Each row has a name. Each question is about the rows just above it. Places in a row count from 0.

[146 132  78 146 114 128 119] : kosep
[190 152  92  87 131  95 168] : gad
[177 164 126 177 164 177 164] : buti
[149  69 104 140 105 129 120] : gab
[149 137  84 157 111 163 121] : kosos
[123 116 151 116 151 151 116] : meziz
[152  76  97 135 105 120 125] : rukaz
Table of tags by key:
[106] -> K258
[111] -> K734
[112] -> K792
[105] -> K610
The tag of rukaz, keyed by place 4:  K610
How many times does meziz hold [151]?  3
Number of entries in [177 164 126 177 164 177]:  6
gad in full:  [190 152  92  87 131  95 168]
Count of [164] in buti:  3
Where do [177 164 126 177 164 177 164] appear?  buti
gab in full:  [149  69 104 140 105 129 120]

[156 150 118 142 135 115 127 119 160 116 113 103 125 144 116 133 123 121
 138 118 137 175  99 164 201 156] -> faza
[132 116 136 128 126 126 129 121 135 134 131 124 130 137 129 141 121 118
 136 131 131 135 132 134 132 125] -> Fivo
[140 111 140 136 136 105  89 163  94 123 122 175 146 147 110 128 138 135
 138 138 137 131 131 126 131 152] -> tinib
[141 111 140 136 136 105  89 163  94 123 122 175 146 147 110 128 138 135
  95 141 124  94 178 114  80 102] -> zukul
Table of tags by key:
[140] -> K498
[141] -> K186
[137] -> K556
[132] -> K135
[175] -> K530
[156] -> K866
[138] -> K419
Join tinib by its entry at place 0:  K498
The row with [140 111 140 136 136 105  89 163  94 123 122 175 146 147 110 128 138 135
 138 138 137 131 131 126 131 152] is  tinib
Count of [140] in tinib:  2
Fivo in full:  [132 116 136 128 126 126 129 121 135 134 131 124 130 137 129 141 121 118
 136 131 131 135 132 134 132 125]

[141 101 185 169 118 106 132 194 110 145] = Nole
[138  99 197 186 117 123 129 193 105 167] = sidi
[141 101 185 169 186 117 129 191 109 141] = Zer
[132 132 185 169 127 106 132 194 185 145] = ninil
How many entries does [141 101 185 169 118 106 132] have?  7
Times [185] occurs in ninil:  2
Zer in full:  [141 101 185 169 186 117 129 191 109 141]
Number of entries in [138  99 197 186 117]:  5
Count of [184] in ninil:  0

[138 136 188 180] : tudeg
[112 135 107 112] : Vego
[157 120 147 122] : zud
[155  98 103 134] : seze
[ 91 195 122 118] : Dap
Count the entries of [157 120 147 122]:  4
tudeg in full:  [138 136 188 180]
Number of entries in [138 136 188 180]:  4
key -> tag
[135] -> K946
[98] -> K740
Join Vego by its entry at place 1:  K946
How many times does Vego hold [135]?  1
How many entries does [155  98 103] have?  3
Which row holds [138 136 188 180]?  tudeg

[127 131 114 131 131 129 143 136 118 147  97 108 138 126 117 114 125 110
 154 128 145 119 129 114 128 129 112 118 123 118  88 116 118 126 120 126
 134 144 139 120 126 124 130 119 125 128 122 109 127 145 135  74 138 131
 161 147 131 141] : lubol
[120 146 161 136 120 133 114 109 119 128 127 125 121 163 142 124 120 174
 118 120 163 124 119 107 100 124 109 120 125 138 139 133 137 120 121 137
 121 128 116 165  66 131 133 106 133 130 137 131 126 119 143  66 150 129
 136 144 111 127] : bepi
[113 136 117 127 135 122  78 127 128 129 127 117 123 126 109 126 123 149
 115 128 123 136 121 136 151 130 124 139 131 122 136 109 138 119 121 130
 134 134 118 138 149 120 134 119 155 114 117 110 142 130  99 111 125 128
 110 102 133 145] : Repu
Times [119] occurs in bepi:  3
Times [134] occurs in Repu:  3

[164 119 131 125 119 140 151  95 108 102] = luro
[129 136 128 130 108 116 112 121 136 121] = tiluz
[120 134 151 132 135 122 103 146 134 136] = nuzug
[120 134 151 132 151 122 103 146 134 136] = zalek
[129 125 140 144 153 134 125 129 106 139] = gazi
[119 121 117 148 131 170 120 135 136 175] = Falu
[123 113 105 103 134 107 186 153 138 116] = banis
[129 125 140 120 120 120 145 149 120 121] = kubig
[129 125 140 144 153 114 145 149 164 108] = Riz
[115 140 142 121 154 162 129 132 118 189] = Zosut
Count of [120] in kubig:  4
Number of entries in [123 113 105 103 134 107 186 153 138]:  9
Number of entries in [129 125 140 144]:  4
nuzug in full:  [120 134 151 132 135 122 103 146 134 136]

[124 122 125 130 118 152 132 122 141  61 111 146  69 120 115 149  85 119
 118 104 146 101 153 133 151 134 169 124 147 102 148] : Selis
[ 76 136 152 154 132  94 130 115 128 132 116 125 138 110 149  86 145  67
 138 121 127 130 141 101 110  79 129 142 126  80 104] : kunuv
[114 140 124 166 134 116 116  66 101 139 151 100 127 137 163 151 137 125
 103 102 129 139 139 132 113 134 120 151 134  90 129] : Bap
Selis in full:  [124 122 125 130 118 152 132 122 141  61 111 146  69 120 115 149  85 119
 118 104 146 101 153 133 151 134 169 124 147 102 148]
Count of [67] in kunuv:  1
Count of [151] in Bap:  3
kunuv in full:  [ 76 136 152 154 132  94 130 115 128 132 116 125 138 110 149  86 145  67
 138 121 127 130 141 101 110  79 129 142 126  80 104]

[ 71 142 139  72 142] : lekas
[116 188 148 120 132] : Nub
[160 168 147 167 134] : Gupe
[183 111 100 127 154] : Vuru
Nub in full:  [116 188 148 120 132]
Gupe in full:  [160 168 147 167 134]
Number of entries in [183 111 100]:  3
Count of [72] in lekas:  1
Number of entries in [160 168 147]:  3

